Below is a small trained network, with its code and all its weights. Each question gives an input and a class and asks what happens when units are switched off, that is, made to give their printed mean instead of their output.

import numpy as np


def w(rows, s, z=0):
    codes = np.array(rows[::2]) - 128.0
    scale = np.full(codes.shape[1], s)
    scale[-1] = z or s
    return codes * scale


def f(y):
    return y / 2 * (1 + np.tanh(0.7978845608 * (y + 0.044715 * y**3)))


def log_softmax(a):
    a = a - a.max(-1, keepdims=True)
    return a - np.log(np.exp(a).sum(-1, keepdims=True))


def net(x, mask):
    res = np.array(x, float).reshape(1, 5) / 4 @ E
    y = f(res @ A[0][:, :-1].T + A[0][:, -1])
    res = res + np.where(mask, y, B[0][:, -1]) @ B[0][:, :-1]
    return log_softmax(res[-1] @ U[:, :-1].T + U[:, -1])


A, B = {}, {}
E = w([
[131,134,129,44,230,185,195],'x0',
[155,78,218,108,55,202,162],'x1',
[65,119,188,49,104,2,170],'x2',
[155,203,71,135,52,126,229],'x3',
[127,127,129,131,131,124,135],'x4',
],0.0082)
A[0] = w([
[187,244,42,86,96,175,219,137],'neuron 0',
[159,60,172,103,95,163,147,70],'neuron 1',
[108,108,179,124,203,164,71,111],'neuron 2',
[94,179,86,123,162,119,92,7],'neuron 3',
[123,113,142,169,78,65,69,156],'neuron 4',
[137,145,38,141,199,96,139,14],'neuron 5',
[154,121,116,66,175,149,136,123],'neuron 6',
[165,129,182,120,94,175,167,97],'neuron 7',
[151,121,99,175,148,185,74,28],'neuron 8',
[88,109,186,184,184,161,66,26],'neuron 9',
[93,135,42,99,155,100,105,30],'neuron 10',
[98,97,115,254,59,130,52,97],'neuron 11',
[167,141,209,119,102,177,123,49],'neuron 12',
[99,59,121,76,156,119,70,93],'neuron 13',
[184,111,117,201,150,194,133,64],'neuron 14',
[84,200,95,140,173,101,72,84],'neuron 15',
[154,89,79,89,215,188,178,38],'neuron 16',
[108,153,106,191,146,194,121,129],'neuron 17',
],0.0096,0.0017)
B[0] = w([
[56,213,105,161,63,132,131,254],'neuron 0',
[165,183,184,196,217,113,123,195],'neuron 1',
[99,208,98,168,24,172,157,204],'neuron 2',
[168,168,173,146,170,119,107,151],'neuron 3',
[181,152,117,55,141,170,198,189],'neuron 4',
[174,157,202,144,137,164,122,177],'neuron 5',
[187,154,28,26,113,165,144,172],'neuron 6',
[151,165,167,189,168,147,149,191],'neuron 7',
[71,95,185,89,136,20,181,185],'neuron 8',
[92,190,112,189,2,175,159,191],'neuron 9',
[136,176,199,166,187,120,94,161],'neuron 10',
[189,169,99,18,117,218,187,228],'neuron 11',
[189,133,181,129,190,150,32,185],'neuron 12',
[57,173,163,139,9,171,196,182],'neuron 13',
[49,86,189,102,153,52,170,199],'neuron 14',
[149,175,193,153,192,176,155,173],'neuron 15',
[156,169,95,45,129,160,179,204],'neuron 16',
[82,14,149,115,179,85,175,179],'neuron 17',
],0.0074,0.0091)
U = w([
[85,168,109,200,52,140,146,73],'0',
[186,133,93,49,132,152,151,76],'1',
[185,156,191,213,181,127,108,89],'2',
[121,124,120,147,122,122,142,254],'3',
[58,90,176,107,134,47,180,107],'4',
[116,95,65,154,125,142,76,184],'5',
[128,4,49,206,156,86,9,25],'6',
[142,25,40,225,151,81,14,19],'7',
],0.014)

Each question gives the input, the list of numbers given to net, and the class t.
The units are the neurons (one row each of A and B). Each row of codes is followed by its name. A weight is (code - 128) times the scale printed after its matrix; where a second scale follows, it is the last column's (A, B and U).
mask holds one flag per neuron, in row order. A switched-off neuron (its flag False) gives its mean, the last column of its row in B, instead of its output. The means were averaged over made-up inputs and are rounded, as every weight is.
A unit's drop is (log p(t) with every unit on - log p(t) with that unit switched off) / (log p(t) with every unit on - log p(t) with every unit switched off).
The circuit of an input: a set's keep is (log p(t) with only the set's units on - log p(t) with every unit switched off) / (log p(t) with every unit on - log p(t) with every unit switched off). Starting from the 12 units with the biggest drops (on a tie, the unit counted first), units are removed one at a time, each time the one whose removal leaves the highest keep (on an exact tie, the one counted first), for as long as the keep stays at least 0.8.
circuit, biggest first: the units of the circuit, biggest drop first
unit that matters most: the unit with the biggest drop
top k neurons: the k neurons with the biggest drops, biggest first
drop of u: that unit's drop, to one decimal
input [-3,2,-5,0,4], class 4: circuit, biggest first : (neuron 14; neuron 8; neuron 17)
input [3,0,2,6,-6], class 0: circuit, biggest first : (neuron 0)
input [-6,-3,2,-2,-4], class 1: circuit, biggest first : (neuron 11; neuron 4)
input [-6,8,6,-8,5], class 0: circuit, biggest first : (neuron 13; neuron 9)
input [0,7,-4,6,2], class 2: circuit, biggest first : (neuron 12; neuron 7)
input [-3,5,-7,2,-4], class 4: circuit, biggest first : (neuron 14; neuron 8)
input [-4,-4,-2,3,2], class 1: circuit, biggest first : (neuron 11; neuron 9)
input [-4,-8,-2,-5,6], class 2: top 2 neurons : (neuron 15; neuron 10)
input [7,0,3,7,6], class 0: top 2 neurons : (neuron 0; neuron 11)
input [-6,0,-7,-3,6], class 4: top 2 neurons : (neuron 8; neuron 14)
input [-6,-7,-5,-8,8], class 0: top 3 neurons : (neuron 9; neuron 2; neuron 13)
input [-2,6,-8,4,-1], class 4: top 3 neurons : (neuron 14; neuron 8; neuron 17)
input [-7,-7,-1,4,-7], class 1: top 2 neurons : (neuron 11; neuron 4)
input [-3,7,-7,1,3], class 2: circuit, biggest first : (neuron 12)
input [-5,5,-8,1,-6], class 4: top 2 neurons : (neuron 14; neuron 8)
input [6,7,-4,-7,3], class 0: top 2 neurons : (neuron 2; neuron 9)
input [6,4,3,6,-2], class 0: top 3 neurons : (neuron 0; neuron 11; neuron 4)
input [8,-4,4,-4,-7], class 1: top 2 neurons : (neuron 6; neuron 16)
input [6,-4,3,7,-2], class 0: top 2 neurons : (neuron 0; neuron 11)
input [-3,4,-6,4,0], class 4: unit that matters most : neuron 14
input [6,-5,-4,8,-2], class 0: top 2 neurons : (neuron 0; neuron 11)
input [7,3,5,-7,7], class 0: drop of neuron 0 : -0.1
input [-3,8,-2,6,7], class 2: drop of neuron 7 : 0.1
